q_579: [-2.31  4.51  2.20 -1.01 -3.71 -8.86  6.83 -3.80 -7.92  3.51 -3.82 -6.13
  0.54  5.38  3.40 -3.40  1.43  3.86 -3.84  5.94  5.38 -2.59  0.17 -2.76
  0.53  0.60 -3.38 -3.30 -1.01 -5.09 -0.76  1.28  0.66  0.23 -1.34  2.07
 -1.25 -2.11  2.49  4.50 -1.32 -2.36 -0.29  3.82  1.25  1.49  0.53  3.01
 -0.80  2.36  0.07]
q_411: [ 1.57 -5.48 -1.35  0.52  3.03  6.50 -4.25  2.17  3.15 -2.75  4.13  5.43
 -0.08 -4.02 -2.72  3.09 -1.00 -4.19  2.94 -4.80 -4.63  1.69  0.61  1.46
 -0.28 -0.03 -0.29  0.58 -2.16  3.87  3.81 -1.64  5.66 -0.88 -1.59 -4.02
 -1.97  2.36 -4.13  0.08  0.58 -1.07  0.12 -3.23  2.15  0.24  2.57 -1.99
  2.26 -5.41  0.48]
q_459: [ 2.01 -5.64 -1.00  0.64  3.41  6.70 -4.56  1.30  2.36 -2.84  2.21  5.56
  0.71 -4.59 -2.18  3.82 -1.16 -5.18  3.60 -5.21 -4.74  1.26  0.87  0.93
  0.09 -0.09 -0.34  0.05 -1.85  4.08  4.10 -1.35  6.92 -1.76 -2.06 -4.62
 -2.84  3.11 -4.37  0.09  0.62 -1.67 -0.34 -2.43  2.64  0.72  3.21 -1.40
  2.09 -4.74  0.40]
q_992: [-3.49  3.00  1.49 -1.48 -3.39 -3.75  2.90  2.39  1.33  2.12  1.23 -8.77
 -0.72  5.17 -1.64 -4.75 -0.04  6.64 -6.88  5.91  3.59  1.36 -1.11  2.29
 -0.75  0.54  2.44  0.90  2.10 -3.09 -2.83 -0.65 -7.94 -1.64  2.14  3.61
  1.91 -1.54  4.50  1.12 -1.21  1.87  4.57 -1.00 -3.16 -1.31 -3.35 -1.54
 -0.07  2.02 -0.08]
q_507: [-2.31  4.51  1.23 -1.01 -3.71 -8.86  6.83 -3.80 -7.92  1.22 -3.82 -6.13
  0.54  5.38  3.40 -3.40  1.43  3.86 -3.84  5.94  5.38 -2.59  0.17 -2.76
  0.53  0.60 -3.38 -3.30  2.14 -5.09 -5.83  2.88 -7.06  0.88  0.85  7.22
  3.96 -6.44  6.15  0.86 -0.80  3.02  4.92 -2.71 -4.25 -1.93 -3.63 -2.88
  0.26  0.96 -0.19]
q_618: [-2.31  4.51  2.20 -1.01 -3.71 -8.86  6.83 -3.80  3.51  3.51 -3.82 -6.13
  0.54  5.38  3.40 -3.40  1.43  3.86 -3.84  5.94  5.38 -2.31  0.17 -2.76
  0.53  0.60 -3.38 -3.30  2.14 -5.09 -5.83  2.88 -7.06  2.35  3.52  7.22
  3.96 -6.44  6.15  0.79 -1.87 -0.45  0.55  5.85 -1.55  0.57 -2.96  3.93
 -2.53  6.48 -0.29]
common q_411 q_618:  | [-0.29]
common q_507 q_411:  | [-4.25]
common q_411 q_507:  | [-4.25]
which: [-2.31  4.51  2.20 -1.01 -3.71 -8.86  6.83 -3.80  3.51  3.51 -3.82 -6.13
  0.54  5.38  3.40 -3.40  1.43  3.86 -3.84  5.94  5.38 -2.31  0.17 -2.76
  0.53  0.60 -3.38 -3.30  2.14 -5.09 -5.83  2.88 -7.06  2.35  3.52  7.22
  3.96 -6.44  6.15  0.79 -1.87 -0.45  0.55  5.85 -1.55  0.57 -2.96  3.93
 -2.53  6.48 -0.29] | q_618
common q_992 q_459:  | [-1.00]
which: [-3.49  3.00  1.49 -1.48 -3.39 -3.75  2.90  2.39  1.33  2.12  1.23 -8.77
 -0.72  5.17 -1.64 -4.75 -0.04  6.64 -6.88  5.91  3.59  1.36 -1.11  2.29
 -0.75  0.54  2.44  0.90  2.10 -3.09 -2.83 -0.65 -7.94 -1.64  2.14  3.61
  1.91 -1.54  4.50  1.12 -1.21  1.87  4.57 -1.00 -3.16 -1.31 -3.35 -1.54
 -0.07  2.02 -0.08] | q_992

q_129: [-0.39 -0.41 -1.23 -4.13]
q_624: [-0.60 -0.93 -0.72 -3.10]
q_189: [ 0.26  0.34  0.54 -1.20]
q_771: [-0.67  2.05 -1.09  2.54]
q_127: [ 0.06 -0.39  0.41  0.12]
q_722: [-0.65 -0.57 -0.21 -3.08]
q_768: [ 0.06 -0.22  0.42 -2.90]
q_297: [-0.20 -4.06  1.96 -6.98]
q_567: [ 0.06 -0.22  0.58  1.77]
q_721: [-0.38 -0.29 -0.57 -2.71]
q_160: [-0.20 -0.58  0.20  0.47]
which: [ 0.06 -0.39  0.41  0.12] | q_127
common q_160 q_297:  | [-0.20]

q_531: [-6.99  7.48  5.97  5.01  2.84 -3.10 -6.64  2.09  3.30  6.42]
q_592: [-0.78  4.24  2.10  2.71 -2.65  2.57 -2.71 -3.04 -6.64 -6.63]
q_230: [-6.99 -6.72  3.30  5.01  2.84 -3.10 -6.64  0.43 -2.71  6.42]
q_132: [-2.68  0.21  6.42  2.10 -2.15  6.41  1.47  2.23  1.92 -3.04]
common q_531 q_592:  | [-6.64]
common q_531 q_132:  | [6.42]
common q_592 q_531:  | [-6.64]
common q_230 q_132:  | [6.42]
which: [-0.78  4.24  2.10  2.71 -2.65  2.57 -2.71 -3.04 -6.64 -6.63] | q_592
common q_132 q_230:  | [6.42]
common q_132 q_531:  | [6.42]

q_685: [ 6.96 -4.19  6.96  6.95]
q_758: [ 4.33 -4.41  1.71 -4.98]
q_222: [-4.41  2.30  1.71  4.33]
which: [ 6.96 -4.19  6.96  6.95] | q_685
which: [ 4.33 -4.41  1.71 -4.98] | q_758
which: [-4.41  2.30  1.71  4.33] | q_222

q_450: [-2.37  1.75 -1.49 -1.56  6.17 -0.27]
q_321: [ 5.57 -2.20 -5.85 -8.77 -1.56  1.69]
q_990: [-2.79 -1.50  0.63 -0.38  6.17  3.02]
q_865: [ 2.06  0.73  0.94 -7.60 -1.49  4.01]
q_239: [ 3.08  0.86 -2.23 -7.18  6.17  1.89]
common q_450 q_865:  | [-1.49]
common q_990 q_239:  | [6.17]
common q_321 q_450:  | [-1.56]

q_315: [ 4.31  0.73  2.24  1.83 -0.35 -2.87  1.19 -3.43  1.28 -1.71  0.95  0.86
  1.25  0.30 -0.19  1.30  1.44  0.15 -1.87  2.55 -5.21 -0.44]
q_673: [-5.69  0.20 -2.58 -1.73 -0.88 -3.92 -2.83  2.82  3.26  5.36 -1.24  2.52
  4.44 -1.77  1.93  2.88 -2.14  2.22  2.22 -1.54  1.44  1.01]
q_232: [ 3.86  0.94  1.88  1.86  1.08 -2.91  0.59 -2.40 -2.41 -2.10  1.91 -2.20
 -3.86  1.55 -2.18 -3.40  1.76 -2.57 -1.09  1.18 -1.53 -1.36]
q_799: [ 3.67 -0.88  1.97 -0.77  0.20 -2.93  0.05 -0.41 -2.30  0.90  2.05 -0.43
 -0.59  0.23  1.36  2.67  0.10  1.75 -1.63  0.68  2.28  1.29]
q_952: [-1.66  0.61 -1.53  0.91 -2.48 -3.49 -5.08 -1.28  0.86  0.64 -1.40  3.86
  7.50 -1.56  1.23  3.55  0.43  1.73 -2.07 -1.63  0.57  0.24]
q_631: [-0.86  1.03 -0.49  1.38  1.60 -3.41 -0.84 -0.51  0.39  1.29  0.08 -1.53
 -1.45  0.95 -2.39 -4.51  0.57 -2.95  2.21 -0.69 -2.28 -1.87]
q_291: [-0.30  0.51  0.02  0.72 -0.02 -3.35 -0.46 -0.39  0.06 -1.77  0.20 -1.13
 -1.37  0.60 -1.24 -2.37  1.17 -1.55  2.27 -0.64 -1.31 -0.93]
q_273: [ 5.99 -1.04  3.37 -0.42 -0.60 -2.69 -1.22 -1.84 -3.68 -1.17  2.08 -0.32
 -0.20  0.42  1.70  3.91  1.34  2.27 -5.21  2.22  2.50  1.63]
q_276: [ 6.68  0.39  3.71  1.70  0.66 -2.62 -1.34 -3.49 -1.54 -4.33  2.22 -1.89
 -2.83 -1.64 -0.98 -0.56  0.99 -0.89 -4.44  1.64 -0.48 -0.59]
q_940: [-7.85  0.03 -3.92 -1.20  0.80 -4.14  0.64  3.79  4.54  2.68 -2.27 -0.56
 -2.29 -0.43 -0.95 -3.52 -2.10 -1.65  5.80 -1.77  0.21 -0.72]
common q_799 q_631:  | [1.29]
common q_799 q_952:  | [-1.63]
common q_673 q_273:  | [2.22]
common q_940 q_276:  | [-0.56]
common q_799 q_291:  | [0.20]
common q_273 q_315:  | [-5.21]
common q_273 q_291:  | [2.27]

q_301: [ 0.02  1.19  0.13  0.07  0.09  0.01 -2.47  0.65  0.96]
q_872: [0.02 7.48 0.01 0.04 0.26 0.04 1.77 3.71 6.37]
q_825: [ 0.14  2.31  0.24  0.18  0.15  0.07 -0.50  1.76 -2.47]
q_13: [0.30 1.77 1.19 0.65 0.59 0.12 0.07 0.74 0.34]
q_994: [ 1.01  3.98  0.06  2.32  2.04  0.34 -2.48  1.97  0.07]
common q_994 q_301:  | [0.07]
common q_872 q_13:  | [1.77]
common q_994 q_825:  | [0.07]
which: [ 0.02  1.19  0.13  0.07  0.09  0.01 -2.47  0.65  0.96] | q_301

